Each row, then roughly how far along a hidden order it lies, from 0 to 30:
[  9  -2   0   3   5 -10  -6   2   0 -21 -10  14  -8 -15  10  17  28  13
   3  -9   5   7 -10  -8   0   5 -11  10  22   1   7  28  -3  -5 -14   6
  -1 -22   6  11  -3   3  18 -21   0   5  -9  30  28  16  31  -4 -17  11
   8  -1  -1   3  13  11   1   8 -16   2   7  -3 -10   9   0  -5   2   5
  23   5] : 9
[  3  16  12  -1   9  -7  -4   9   1 -14  -8   3  -2  -5   6  14  22   8
   1 -16   6   3  -6  -6   2   4 -10   4  18  -4   8  23  -2  -6 -19   3
   2 -19   4  11  -3   3  15 -18   3   1  -7  23  11  -3  25   2  -6   6
   4   0   1   3  11  12   3   6 -15  -1  19   3  -2   7  -1  -7   2   1
  19   7] : 13
[ 13 -23  -6   6   3  -6 -13  -8  -2 -17 -11  18 -17 -15   8  17  34  15
   3  -3   7   7 -14 -15  -3   7 -20  12  17   6   6  34  -3  -6 -12  10
  -3 -24  19  12  -2  11  28 -30   6  12 -10  26  51  22  39  -9 -25  24
  12  -5 -13  -2  16  11  -1   9 -21   9  12 -10 -25  11  -2   6   2  15
  21  10] : 0
[ -7  28   1  -2  12   2   3   4   6   9   5 -10   3   6   9  14   8  -2
  -1 -18   8   4   7   2   2   8  -5   4  -7  -7  -2  25  -5  -4   4   4
   0  -3  -1   2   0   3  12  -1   9  -5  15   9   9 -19  25   6   8  -3
  -8  -1   0   7   8   5  -2   2  -4  -6  39   0  11   4   3   3 -10 -12
  10  -1] : 21
[ -7  22 -15   2   6   1   8   1   5  24   6  -9   7  10   7   4  -1  -6
  -3 -14   3   7  10   2   2   1   4   6 -13  -9  -6   9 -10  -4  12   3
  -1   8  -7  -8   1   4  20   6   1  -1  21  -8 -12 -18   7   8  10  -7
 -10  -1  11  10   2  -6  -2  -4   9  -8  27  -1  18   2   4   0  -9 -16
  -4  -7] : 26
[ 10 -13 -15   3   5 -16  -9  -3  -4 -16  -7  16 -13 -18  10  23  22  11
   1  -4   4  10 -13  -6  -1   6 -12  15  14   3  12  25  -6  -8 -16   5
  -3 -22  10   9  -4   9  16 -21   1   5  -8  18  41  28  34 -12 -25  13
  10  -3  -3   1  17   6  -1   9 -16   3   4  -7 -17  13  -2  -3  -3  14
  21   1] : 7
[ -9  19 -16   1   8   0   6  -1   4  26   6  -8   5   7  11  12   9  -4
  -3 -16   5   8   8   3   2   6   1   8  -8  -7  -7  17  -5  -5   9   7
  -2   3  -5  -3   1   4  12   3   5  -2  20  -5  -4 -13  17   3   8  -6
 -11  -2   7   9   6  -3  -5  -2   6 -10  32  -4  14   5   4   1 -11 -16
   4  -6] : 24
[  5   1  -9   3   6 -10  -7   0   0 -13 -10  13  -7 -15   9  14  28  11
   1 -11   4   9  -7  -8   0   3  -7  13  19  -1   6  33  -6  -7 -14   8
  -1 -22   4  11  -4   5  17 -25  -2   7  -3  29  25  16  24  -7 -13   6
   2  -1   8   6  14   4   2   5 -13  -3  13  -4 -10   9   1  -8   1   2
  20  10] : 11
[ -8  17 -19   1   6   1   5  -4   4  18   7  -8   3   5  11  14  13  -2
  -3 -15   5   8   5   2   2   5   2  10 -10  -7  -4  21 -11  -5   6   8
  -2   1  -5  -1  -1   3  13   2   3   1  17   1   0 -10  18  -1   5  -5
  -9  -4  12  10   7  -5  -4  -4   4 -10  37  -3  12   5   4   0  -8 -13
   4  -5] : 22
[  9  -2 -11   4   5 -10  -5  -4   0 -17 -10  13  -9 -17  16  16  28  12
   2 -10   4  11  -9 -10   0   3  -5  16  48  -1   8  42  -5  -6 -15   9
  -2 -20   4   8  -4   6  19 -21  -4  10  -4  25  25  21  22  -8 -18   7
   6  -3   9   6  17   6   3   4 -13  -1   4  -5  -8   9   2  -6   1   2
  21   4] : 10
[ -4   9 -26   2   7  -4   0  -5   1  14  -3  -1  -2  -5  17  15  18   5
  -5 -15   5  12   0   1   3   3   3  14   8  -6   2  32 -11  -7  -3   9
  -3 -10  -2   3  -5   2  14 -14  -2   8  10   8   9   4  24  -9   4  -5
  -2  -4  18  10  13  -8   0  -4  -5 -10  34  -7   3   9   4  -8  -8  -9
  12  -1] : 17
[ -4  23   1   0   8   3   2   1   6   2  -4  -2   4   3  12  11  16   6
   0 -19   7   7   3  -3   3   4  -3   5  10  -6   1  17  -6  -5  -6   4
   1 -10   0   6  -2   4  18 -12   2   3  10  18   3 -13  25   4   5  -3
  -3  -2  10   9  13   5   1  -1  -4  -6  33   3  13   6   4  -4  -2 -10
  13   4] : 18
[ -6  21 -14   0   8   1   5  -3   5  18   4  -6   3   4  13   9  13   0
  -2 -20   7   8   4   1   2   6   6   8  -6  -7  -2  19 -10  -5   0   6
  -1  -1  -4   0   0   4  12  -6   4   1  18   3   2 -17  16  -1   1  -9
  -8  -4  10   9   9  -1  -4  -4   4  -9  37  -5  11   6   4   1 -12 -13
   7  -3] : 21
[  5  -3 -13   3   7 -13  -6   1  -1 -12  -9  12 -10 -17  12  21  29   8
  -1  -4   4  12 -10  -4   0   4  -8  13  16  -1   5  31  -8  -7 -15   9
  -2 -22   2   9  -4   7  16 -18   1   6  -4  24  29  22  31 -10 -18   8
   7  -2   2   2  14   3   1   7 -15  -1   9  -4 -13  12   0  -7  -3   5
  21   2] : 10
[ 11 -28 -30   4   2 -11 -10 -11  -4 -18 -12  18 -16 -17  12  21  37  15
   2  -3   5  12 -14 -13  -3   6 -13  19  20   5   7  34  -1  -6 -13  12
  -4 -23  13  10  -4  11  27 -26   3  13  -7  21  44  17  36 -14 -27  21
  11  -6  -3   0  16   6  -2   6 -18   5   6 -12 -24  11   0   1   1  13
  21   6] : 1
[-10  17 -29   3   8  -4   8   3   1  34   9  -9   3   7   7   7   0  -8
  -7  -6   1   7   8   7   2   3   5   7 -13  -8  -9  20 -14  -5  16   6
  -3   7  -8  -7   1   5  15  13   4  -5  22 -13 -13  -7   5   2   8 -12
  -8   0   7   9   0 -11  -7  -3  12 -11  25  -1  13   6   1  -2 -17 -16
  -1 -10] : 28
[ -6  18 -17  -2  12  -8  -4   6   0   3  -2  -2  -5  -9  11  20  26   0
  -6 -15   7   6  -2   3   3   7  -4   7   8  -5  -1  32 -12 -12  -7   6
  -3 -16   0   2  -4   1   7  -8   9  -1   2  15  20   2  33  -8  -3  -4
  -1  -2   5   5  13  -1  -1   4 -16  -9  29  -1  -2  12  -1  -6 -13 -12
  16   0] : 16
[ 12 -10  -3   5   2 -10  -6  -4   0 -26 -11  18  -9 -16  12  21  27  17
   5  -6   4  10 -12 -12  -1   3 -10  16  23   2   8  26  -1  -4 -16   8
  -1 -18   9  13  -2   9  24 -21  -2  10  -6  31  27  20  27  -6 -20  14
   8  -3   1   2  14  10   3   6 -14   4   0  -7 -12   5   1  -4   7   8
  20   7] : 7
[ 11  -1   8   2   5 -11  -7   3   1 -25 -10  15  -8 -14   9  18  28  14
   4  -8   5   8 -10 -10  -1   4 -14   9  21   1  11  24  -2  -4 -17   5
  -1 -21   9  15  -2   9  21 -23   3   5 -10  28  27  16  29  -2 -20  15
   9  -1  -5   0  14  15   2  10 -18   4   0  -3 -10   8  -1  -3   4  12
  20   6] : 7
[ -7  23  -9  -1   9   2   3   1   5  14   5  -9   3   5  12  13  14  -1
   0 -22   7   4   6   1   2   6  -2   3  -2  -6  -3  20  -8  -5  -2   4
  -1  -5  -1   1   0   4  13   1   6  -3  16   6   1 -14  25   2   8  -5
  -7  -3   5   9  11   3  -3   0   0  -8  37  -2  11   5   3   3  -8 -13
   6  -2] : 21
[  5  22  16   3   7   2   3   0   9 -21 -12   4   7  -3  12   0  15  14
   5 -21   5   7   0 -12   3  -1  -3   5  25  -7  12  18   5  -3 -16  -2
   4 -17   3  14  -3   2  28 -23  -5  12   2  32  -4 -14  21  10   5   3
   0   0  14  10  14  13  10  -2 -19  -1  17   0   9  -1   6  -7   8  -9
  11   9] : 14
[ -5   0 -45   0  13 -16  -7   3  -7  13  -2   5 -16 -19  15  27  37   1
 -10  -6   5   9  -9   5   1   8  -2  15   6   0  -1  44 -19 -17  -8  12
  -6 -20  -2   2  -4   5   3  -7   3   1   2   5  35  26  29 -22 -17  -1
   3  -4   5   4  12  -9  -5   5 -18  -9  28  -5 -15  19  -3 -10 -21   3
  21  -5] : 13
[ -7  30 -11   3   7   0  10   8   4  23   7 -11  11   9   2   0  -7 -10
  -3 -10   3   5  10   1   2   1   3   0 -19 -10  -8   7  -7  -2   4  -1
  -1  11  -9  -3   2   4  17  10   4  -7  19  -8 -24 -21   0  11  15 -10
  -8   3   3   9  -2  -5  -3  -3  13  -8  22   4  19   2   2  -2  -7 -19
  -8  -7] : 29
[ -3  29  10  -1   9   4   3   3   8  -3  -2  -7   5   2  12  10   9   3
   2 -21   7   5   4  -5   3   5  -4   2   9  -7   4  20  -2  -2  -7   2
   2  -7   0   7  -1   2  18 -11   3   1   8  20  -3 -21  23   9   8  -2
  -4  -1   6   9  13   8   2  -1  -4  -6  35   0  11   3   4  -2   1 -12
   8   4] : 19
[ -5  24  -2  -1   9   2   4   1   7   9   1 -10   5   5  11  14  11   1
  -1 -19   7   3   6  -1   2   6  -4   5   0  -7  -1  28  -6  -4  -3   5
   0  -8   0   3   0   4  12  -1   6  -2  26  11   3 -17  25   5   6  -7
  -7  -2   6   9  11   5  -1   0  -2  -7  38  -2  13   4   4   1  -7 -10
   9   1] : 20
[  6  13  11   2   6  -5  -3   4   5 -22 -12  10   0  -9  11   9  22  11
   4 -15   6   4  -6  -9   2   1  -6   8  23  -3  11  22   0  -5 -17   1
   2 -19   4  12  -6   4  23 -23  -2   7  -5  29   9  -2  25   1  -5   6
   4   0   7   5  15  13   5   3 -11   0  12  -1   1   4   2  -6   9  -1
  18   8] : 12
[ -5  20 -11   1   6   1   2  -4   5   9   0  -5   4   1  16  11  14   4
  -1 -17   5   9   6  -1   3   4   1  10   3  -8   0  21  -8  -6  -1   7
  -1  -3  -1   3  -2   3   9  -8   2   5  15  10   4 -11  21   0   5  -5
  -7  -3  13  12  14   0   0  -3   0  -8  33  -4   9   4   4  -1  -4  -9
   8   1] : 19
[  2  22  10   1   9  -2  -1   6   4 -16  -9   5   1  -7  10  13  22   8
   1 -20   7   5  -4  -8   2   2  -7   3  20  -1   7  20   0  -5 -14   1
   2 -18   2  13  -3   1  18 -19   1   3  -2  29   9  -8  28   3  -4   3
   7   0   7   7  13  10   5   3 -10  -2  22   1   3   5   2  -4   5  -4
  15   7] : 14
[  0  15 -16   3   6  -3   0  -3   2   0  -9   2   0  -7  15  12  21  10
  -2 -16   5  13  -2  -3   3   1   2  13  16  -6   6  26  -7  -7  -7   7
  -1 -13   0   7  -5   3  18 -10  -5   9   7  17   5   5  23  -6   2  -1
   1  -3  19   9  14  -3   3  -4  -6  -8  28  -5   2   7   4  -9   1  -5
  15   3] : 16
[ 12  -5   0   4   4  -9  -6  -3  -1 -24 -11  18 -11 -14  12  15  28  15
   4   4   4   9 -11 -11  -1   2  -8  16  25   2   9  27  -1  -5 -15   7
  -1 -23   7  12  -3   8  23 -31  -3  11  -7  30  26  19  27  -7 -20  13
   8  -2   4   4  14  10   2   7 -15   3  -1  -7 -14   9   1  -3   6   8
  19   5] : 8
[-11  26 -20  -1  10  -3   5  11   1  33  11 -11   1   8   3   2  -1 -15
  -8 -10   4   2   9   9   2   8  -3  -3 -28  -9 -11  21 -18  -6  12   1
  -2   7  -7  -6   2   4   8  11  12 -14  18 -12  -8 -16  16   5   8  -9
  -8   1  -6   6  -3  -5  -8   2   4 -11  36   3  10   7  -1   3 -20 -15
  19  -9] : 27
[  5  18   5   2   7  -4  -2   2   3 -15 -10   6   0  -8  14  11  23  12
   2 -15   6   7  -5  -7   2   2  -4   6  20  -4   8  23   0  -5 -14   2
   1 -17   3  11  -4   4  20 -18  -4   7  -2  30   8   0  25   1  -6   4
   4   0  10   7  13  10   5   4 -12  -3  20  -2   2   5   2  -7   5   1
  16   7] : 13
[  1   9 -12   3   7  -8  -3   1  -1  -7  -7   6  -5 -12  13  17  24   7
  -2 -11   5   8  -5  -5   2   3  -4  10  17  -5   6  30  -7  -8 -13   6
  -1 -17   2   9  -5   4  14 -19  -2   7   6  19  17  10  28  -6  -7   0
   3  -2  10   4  15   1   2   2 -15  -5  23  -3  -5  10   1  -9  -3   0
  22   3] : 13
[ -6  23 -18   1   7   2   6   0   4  20   7 -10   5   7   9  11   4  -4
  -2 -14   6   6   9   4   2   5   0   7 -14  -9  -5  18  -9  -3   8   5
  -1   1  -6  -2   0   5  14   3   7  -4  20   0 -10 -17  11   4  10  -6
  -9  -2   7  10   7  -2  -4  -1   6  -8  36  -2  20   4   3   2 -11 -16
   3  -5] : 24
[-11  23 -21   0  10  -2   7   8   2  29   9 -13   3   8   5  12   6 -11
  -6 -11   3   4   8   7   1   7  -1   3 -21  -8 -10  11 -13  -6  11   3
  -2   2  -9  -5   2   4   9  12   9 -10  20 -10  -5 -14  17   2   7  -8
  -9   0  -2   7   2  -4  -7   2   4  -8  33   0   9   6  -1   1 -17 -16
  -2  -8] : 26
[ -9  23 -17   0   9   0   7   5   3  25   9  -8   5  10   4   9  -2  -9
  -5 -11   5   0   9   6   2   5   0   4 -16  -9  -8  16 -13  -5  10   3
  -2   7  -5  -5   2   5  12  10   8  -8  20 -10  -9 -15  13   4   9  -8
  -3   0   3   6   3  -5  -6   0   6 -10  32   0  13   6   1   0 -14 -16
   0  -7] : 26
[ -8  21 -23   3   7  -6  10  13  -1  32  11  -9   7   8  -2   3  -7 -16
  -9  -4   1   4   8  11   2   2   7   0 -26  -9 -11   9 -14  -5  17   3
   1  10 -16  -7   3   3   3  21   4 -12  18 -20 -25 -14  -3   6  11 -12
  -7   3   5   7  -5 -13  -7  -2  12  -9  14   5  16   7  -1  -4 -17 -17
  -4 -14] : 30
[ -5  21 -11   0   9   0   2  -3   4  16   1 -11   2   1  12  17  17   1
  -1 -18   6   5   5   0   3   6  -2   8   2  -7  -1  21  -9  -6  -2   6
  -1  -5  -2   1  -1   3  14  -7   5   1  15   9   6 -10  25  -1   6  -3
  -5  -3   8   9  18   2  -2  -1  -2  -8  39  -3   9   6   4   0  -5 -11
  10   2] : 20
[-11  22 -28   0  11  -4   6  12   0  38  11 -11   3   7   2  10   0 -16
  -8  -6   3   3   8   9   2   6   0   0 -26  -8 -12  14 -16  -8  12   2
  -3   7 -13  -9   3   5   9  14  11 -14  18 -16 -14 -12   7   3   8  -9
  -8   2  -5   5  -1 -12  -9   2   6 -10  27   4  12   8  -2   0 -21 -15
   0 -12] : 29
